Below are the code and all the weights of a small trained network. Each question names an input and a class and asks about switching units off, where a switched-off unit gives its printed mean instead of its output.

import numpy as np


def w(rows, s, z=0):
    codes = np.array(rows[::2]) - 128.0
    scale = np.full(codes.shape[1], s)
    scale[-1] = z or s
    return codes * scale


def f(y):
    return y / 2 * (1 + np.tanh(0.7978845608 * (y + 0.044715 * y**3)))


def log_softmax(a):
    a = a - a.max(-1, keepdims=True)
    return a - np.log(np.exp(a).sum(-1, keepdims=True))


def net(x, mask):
    res = np.array(x, float).reshape(1, 3) / 4 @ E
    y = f(res @ A[0][:, :-1].T + A[0][:, -1])
    res = res + np.where(mask, y, B[0][:, -1]) @ B[0][:, :-1]
    return log_softmax(res[-1] @ U[:, :-1].T + U[:, -1])


A, B = {}, {}
E = w([
[60,87,184,33,89,121,116],'x0',
[6,133,28,173,195,149,183],'x1',
[143,51,81,128,187,65,44],'x2',
],0.014)
A[0] = w([
[109,45,109,85,178,39,66,172],'N0',
[151,96,211,56,132,99,147,252],'N1',
[169,131,216,54,88,137,100,148],'N2',
[122,68,78,109,155,84,127,60],'N3',
[190,114,204,105,123,108,107,126],'N4',
[105,141,82,208,145,137,127,175],'N5',
[146,103,203,75,103,105,141,206],'N6',
[215,164,145,154,105,127,55,192],'N7',
[101,60,52,81,195,24,97,189],'N8',
[83,22,87,52,155,103,112,254],'N9',
[75,145,138,44,61,183,157,212],'N10',
[31,149,57,143,127,142,182,169],'N11',
[250,181,130,155,117,129,119,154],'N12',
[28,157,121,142,120,216,147,194],'N13',
[85,86,178,68,100,159,153,130],'N14',
[237,146,143,137,128,118,74,242],'N15',
[118,152,34,186,175,198,149,214],'N16',
],0.014,0.0061)
B[0] = w([
[30,64,52,137,113,161,52,236],'N0',
[166,110,194,46,14,166,57,225],'N1',
[219,110,204,71,12,143,88,238],'N2',
[87,120,99,205,183,143,56,172],'N3',
[220,56,89,119,28,164,95,216],'N4',
[185,166,106,159,247,103,178,210],'N5',
[155,168,189,97,27,88,83,213],'N6',
[228,37,64,109,107,77,131,224],'N7',
[79,102,41,253,184,162,52,242],'N8',
[22,101,125,184,174,130,26,223],'N9',
[68,198,231,155,74,92,72,211],'N10',
[165,255,185,221,179,128,154,246],'N11',
[224,92,75,98,155,34,163,216],'N12',
[75,214,220,196,141,58,172,225],'N13',
[76,174,204,75,97,192,70,191],'N14',
[174,51,49,98,96,73,120,239],'N15',
[200,186,135,209,223,76,249,255],'N16',
],0.01,0.022)
U = w([
[83,85,95,132,133,130,67,155],'0',
[160,131,153,137,99,66,145,116],'1',
[48,168,80,6,213,141,169,5],'2',
[172,82,136,78,73,124,92,124],'3',
[180,117,86,137,160,95,166,135],'4',
[86,165,193,96,82,127,110,132],'5',
[90,136,104,177,168,116,119,115],'6',
[116,166,136,161,142,123,205,132],'7',
],0.02,0.017)

Each question gives the input, the list of numbers given to net, and the class t.
The units are the neurons (one row each of A and B). Each row of codes is followed by its name. A weight is (code - 128) times the scale printed after its matrix; where a second scale follows, it is the last column's (A, B and U).
mask holds one flag per neuron, in row order. A switched-off neuron (its flag False) gives its mean, the last column of its row in B, instead of its output. The means were averaged over made-up inputs and are rounded, as every weight is.
A unit's drop is (log p(t) with every unit on - log p(t) with that unit switched off) / (log p(t) with every unit on - log p(t) with every unit switched off).
unit that matters most: the unit with the biggest drop
k most important neurons: the k neurons with the biggest drops, biggest first
drop of u: that unit's drop, to one decimal
input [-2,-2,-6], class 3: 3 most important neurons : N16, N11, N5
input [-8,5,3], class 7: unit that matters most : N16
input [5,-3,5], class 0: 4 most important neurons : N9, N0, N8, N12
input [2,3,-8], class 5: 3 most important neurons : N10, N14, N5
input [6,4,3], class 0: 3 most important neurons : N16, N0, N5
input [8,4,2], class 0: 3 most important neurons : N16, N9, N8
input [5,2,1], class 0: 2 most important neurons : N9, N2
input [8,7,6], class 6: 2 most important neurons : N11, N1
input [8,0,3], class 0: 2 most important neurons : N9, N0
input [3,3,-4], class 5: 2 most important neurons : N10, N16
input [0,2,6], class 0: drop of N16 : 0.3
input [4,4,-3], class 5: drop of N14 : 0.2
input [8,-3,-3], class 5: drop of N10 : 0.2
